After every row comes roughly how far along a hidden order it lies, from 0 to 15.
In the rows, 100 means zero.
96,64,85,64,85,78,91,103,107,103,101,98,109,111,95,75,75,112,89,125,117,120,106,96,114,106,126 : 2
111,168,111,109,112,81,101,102,109,88,118,77,114,92,103,100,80,63,96,114,94,86,72,92,93,94,103 : 9
114,147,125,139,120,110,103,100,100,89,111,85,96,80,101,107,95,63,108,88,63,72,71,93,91,89,74 : 13
126,177,88,161,116,84,125,93,106,79,124,81,121,91,108,111,100,30,101,132,109,78,63,92,78,107,117 : 14
92,89,109,59,94,61,78,102,108,103,107,97,100,103,94,92,76,124,92,114,94,110,98,99,116,92,94 : 4
79,100,74,56,80,59,81,95,109,121,105,111,115,126,97,126,84,128,89,130,122,125,129,114,108,100,111 : 1
91,188,114,40,102,9,55,98,137,71,134,67,116,105,97,97,64,94,80,146,107,112,70,99,103,70,60 : 2
97,33,86,64,84,94,98,106,97,110,91,107,103,108,93,65,76,125,94,112,107,119,110,94,118,112,136 : 3
113,154,83,184,106,100,126,93,95,103,111,97,119,98,108,131,107,54,106,111,102,82,89,102,83,112,120 : 12
107,126,113,151,113,109,106,93,91,112,104,112,92,87,102,144,109,88,115,81,64,73,97,107,92,98,76 : 14
121,158,100,157,115,98,120,96,100,88,115,86,113,88,105,109,101,45,106,112,92,77,70,94,86,106,107 : 13
91,62,74,55,79,82,95,104,103,110,96,101,112,118,96,79,79,118,88,124,125,125,115,98,112,108,135 : 1
119,149,116,146,120,100,111,97,100,85,114,86,100,79,103,103,100,51,109,97,72,70,65,92,90,98,84 : 14
104,103,109,87,103,85,98,105,100,106,105,96,104,97,97,96,78,102,95,106,95,97,92,94,109,100,116 : 7
128,103,114,106,114,117,125,114,97,77,103,69,108,79,98,28,77,55,98,106,94,85,55,74,102,110,144 : 9
80,83,87,44,82,72,74,102,108,116,100,104,106,119,95,102,79,128,90,117,110,126,123,107,111,94,100 : 0
97,57,55,66,77,83,109,101,101,111,99,109,122,122,99,76,77,112,88,138,139,132,119,98,111,121,162 : 2
96,51,83,71,88,97,98,104,96,120,93,112,104,108,95,85,79,129,96,112,106,113,114,98,116,114,135 : 5
86,100,78,93,87,71,89,93,96,138,104,127,110,120,103,157,91,132,99,113,108,108,134,115,105,106,118 : 6
92,169,127,97,111,67,85,100,108,105,115,90,100,93,101,126,86,94,99,98,76,86,86,103,100,82,70 : 8
100,101,105,154,107,122,110,92,85,129,96,126,91,96,103,153,114,95,117,74,65,77,116,112,93,105,80 : 14
97,50,78,56,81,87,99,106,105,102,98,98,111,112,95,63,77,116,89,124,120,121,101,93,114,111,140 : 2
105,89,95,79,98,79,99,104,104,102,108,94,110,102,97,79,75,103,93,120,107,107,90,92,110,105,124 : 6
127,144,113,147,120,110,120,101,99,80,111,80,104,77,102,81,94,44,106,102,89,73,59,86,90,102,103 : 13
121,110,111,158,117,120,123,99,91,91,104,94,99,79,102,88,102,62,112,93,74,74,72,89,92,108,106 : 15
120,189,113,150,122,81,108,95,111,73,125,73,110,82,105,109,95,38,103,117,91,72,55,92,83,93,91 : 14
117,163,111,147,120,95,110,96,102,85,115,85,105,83,103,111,99,51,108,110,81,74,69,95,86,97,88 : 14
79,65,87,50,79,80,77,101,102,123,95,112,102,117,95,111,82,142,95,111,105,123,126,110,114,96,98 : 1
109,109,98,99,103,95,112,104,97,107,105,95,111,98,102,93,86,82,99,108,102,95,92,94,102,106,131 : 8
100,88,133,133,111,136,99,102,82,121,89,114,79,83,98,125,106,102,120,54,38,72,103,105,101,95,70 : 12
112,129,131,137,117,115,102,103,96,95,104,88,91,79,99,105,98,68,109,76,53,72,73,94,93,92,74 : 12
104,89,126,106,108,118,101,108,88,112,93,99,90,86,98,94,90,98,106,73,62,85,94,96,107,99,97 : 9
103,116,83,86,100,66,103,99,103,109,111,100,118,109,103,109,80,96,94,126,119,105,101,99,103,108,135 : 7
79,94,90,46,84,61,70,99,111,116,105,106,105,117,95,119,78,131,90,117,105,120,123,110,111,91,89 : 1
130,121,89,153,114,119,140,98,93,84,108,90,112,84,105,79,101,42,107,114,100,80,68,86,87,119,138 : 14
95,145,114,48,102,33,65,100,126,82,124,76,108,100,95,88,67,104,85,131,100,109,75,95,109,80,78 : 4
118,138,110,150,118,110,115,97,96,94,108,94,102,82,103,111,103,58,109,98,75,74,77,95,90,102,101 : 14
93,75,88,64,89,70,90,101,106,110,103,104,107,110,96,95,77,125,91,122,107,115,106,99,113,103,117 : 4
93,69,80,60,84,76,91,102,105,109,101,104,110,114,96,86,76,124,91,125,113,120,110,98,112,107,124 : 3
95,122,98,45,94,47,73,102,121,84,117,78,111,107,95,79,70,102,85,136,111,118,87,95,109,88,97 : 2
88,116,80,49,86,47,79,98,118,101,114,93,119,119,99,104,76,112,86,139,123,120,110,104,107,96,104 : 2
109,125,95,164,109,106,119,91,88,115,103,115,100,92,105,140,113,75,115,90,78,79,98,106,90,109,99 : 15
95,89,88,58,89,64,85,102,113,97,108,95,111,109,96,82,76,113,88,130,114,118,97,96,112,101,115 : 3
119,127,122,141,116,118,112,102,95,91,104,86,96,80,100,93,98,60,109,85,65,74,72,92,93,96,88 : 12
81,47,84,59,79,84,80,101,97,125,92,119,99,116,95,105,83,145,96,110,100,119,133,106,116,106,116 : 3
89,61,61,58,73,84,100,100,101,119,95,112,117,124,99,94,81,122,89,129,131,129,128,103,109,114,144 : 1
82,74,78,48,81,69,82,98,105,121,100,114,104,119,97,113,80,136,93,122,108,121,127,107,110,100,109 : 3
102,72,95,69,95,86,94,105,102,104,100,99,105,103,96,73,77,115,94,115,103,109,96,92,114,107,128 : 5
87,50,111,43,88,86,70,107,104,111,95,103,92,106,91,84,80,138,93,96,83,116,109,100,120,93,89 : 2
81,88,87,58,84,59,75,96,106,125,104,117,106,121,97,134,83,143,94,116,104,118,126,112,112,97,94 : 4
117,155,105,144,114,95,117,97,101,90,114,85,109,88,105,115,99,46,107,107,85,76,75,95,86,101,101 : 12
97,98,100,68,97,65,85,102,108,103,110,95,106,104,96,99,77,114,93,118,102,106,94,96,110,98,108 : 6
121,102,109,136,111,132,129,107,89,95,97,86,103,84,101,71,93,55,105,91,79,78,74,86,95,110,124 : 11
109,189,119,109,116,69,99,101,113,86,124,71,112,91,103,114,83,55,97,114,90,82,66,94,91,86,86 : 9
118,131,105,158,116,112,122,96,93,95,108,99,103,85,104,108,102,63,111,98,80,76,78,95,90,108,105 : 15
106,175,114,96,112,65,91,100,113,89,122,76,113,95,103,108,81,70,94,118,98,89,73,95,96,90,97 : 8
88,76,94,63,92,73,84,99,100,120,102,115,103,110,96,116,81,135,97,111,100,110,116,105,113,102,108 : 5
87,71,100,52,88,74,76,103,106,108,101,103,99,108,93,93,77,133,92,111,94,115,109,102,116,95,96 : 3
93,48,107,39,89,93,80,111,105,97,94,89,96,102,90,51,70,123,89,104,93,118,96,92,119,93,107 : 1
129,124,113,153,117,120,123,104,96,81,106,79,103,79,101,70,95,45,107,98,80,72,61,84,91,106,111 : 13
85,135,91,70,92,45,76,94,113,116,116,104,111,116,100,140,81,122,92,128,108,110,114,110,105,93,95 : 5
90,20,98,44,83,115,86,113,99,106,84,102,93,107,90,49,75,134,92,99,98,119,111,93,122,102,118 : 0
121,143,126,145,121,110,108,101,101,81,110,80,94,75,100,96,97,53,110,88,66,70,61,90,91,94,84 : 13
110,93,93,134,102,129,128,101,84,115,94,108,105,97,104,107,102,79,108,89,85,86,103,98,96,115,132 : 10
93,37,99,44,85,101,87,111,101,104,89,94,97,105,91,53,73,124,91,105,100,119,105,92,119,100,116 : 1
106,162,121,128,115,92,100,99,102,94,112,85,101,87,103,123,97,63,104,92,70,75,78,100,90,88,72 : 11
98,80,88,56,90,71,89,105,112,93,101,87,111,107,95,62,71,108,87,132,116,117,93,92,112,102,122 : 2
117,137,107,147,114,110,116,99,95,95,108,91,106,86,103,105,99,57,108,97,79,75,76,94,89,102,102 : 13
105,32,94,130,92,163,131,106,68,138,73,128,94,99,101,99,102,108,113,67,75,88,127,100,106,124,144 : 9
113,163,90,130,107,88,117,97,101,97,116,87,118,97,107,116,95,49,100,117,100,84,81,93,86,106,114 : 10
110,54,101,62,95,92,97,111,106,85,101,83,104,96,92,33,74,106,90,119,105,111,74,81,118,105,134 : 4
104,100,98,77,95,72,94,105,106,100,109,92,108,102,97,84,75,103,92,119,105,101,85,92,110,101,120 : 6
92,53,60,72,78,80,105,98,96,125,96,120,117,123,99,106,84,127,94,127,130,124,134,104,111,120,150 : 4
107,68,100,64,99,90,96,109,102,95,100,92,104,99,93,50,68,110,93,115,100,106,85,86,115,106,132 : 5
121,158,90,156,111,99,126,95,99,93,115,87,117,92,107,113,98,45,105,118,101,78,77,94,83,109,119 : 13
120,120,134,136,124,113,107,100,96,83,106,87,88,72,99,91,99,67,112,82,54,68,64,91,95,94,73 : 15
112,61,108,157,110,143,124,97,78,118,89,122,86,85,101,117,112,97,118,71,57,76,101,101,99,113,101 : 15
84,89,81,51,81,62,82,98,108,114,104,108,111,120,97,110,80,128,89,126,116,122,119,108,112,99,108 : 2
76,40,103,53,82,88,69,101,96,134,88,127,87,111,92,118,87,162,99,90,76,118,135,112,122,96,81 : 3
78,95,88,43,81,66,71,100,110,115,103,102,107,120,96,113,79,126,89,119,108,125,123,108,110,91,95 : 0
109,200,124,128,119,70,91,97,113,84,124,74,107,86,104,128,89,47,102,106,74,74,67,99,85,81,62 : 11
117,114,121,142,116,128,115,104,91,95,99,89,94,80,99,87,95,68,109,82,64,73,74,90,95,101,96 : 12
114,137,126,148,122,104,106,96,98,89,109,92,92,78,100,108,101,69,112,88,63,69,72,96,94,95,74 : 15
88,86,85,59,85,61,82,99,110,108,107,101,108,117,97,104,78,123,89,128,113,118,113,104,110,100,110 : 3
81,81,107,38,88,69,68,105,111,106,99,97,97,110,93,94,76,135,87,107,92,116,111,103,116,86,60 : 1
95,103,97,74,97,72,88,101,104,111,107,103,106,100,98,110,80,118,95,116,100,106,104,101,109,100,111 : 6
123,178,108,155,122,82,112,93,106,79,122,81,110,83,107,114,101,44,106,115,90,72,61,94,83,98,88 : 15
91,65,86,51,85,80,87,104,106,107,99,101,107,112,94,79,77,123,90,121,111,124,110,99,113,103,122 : 2
108,105,108,114,106,113,113,105,91,108,99,98,102,91,101,97,90,78,100,91,82,86,91,95,100,105,115 : 9
118,145,118,150,121,98,111,97,100,87,112,85,99,79,102,106,103,60,108,94,70,70,70,94,90,96,80 : 14
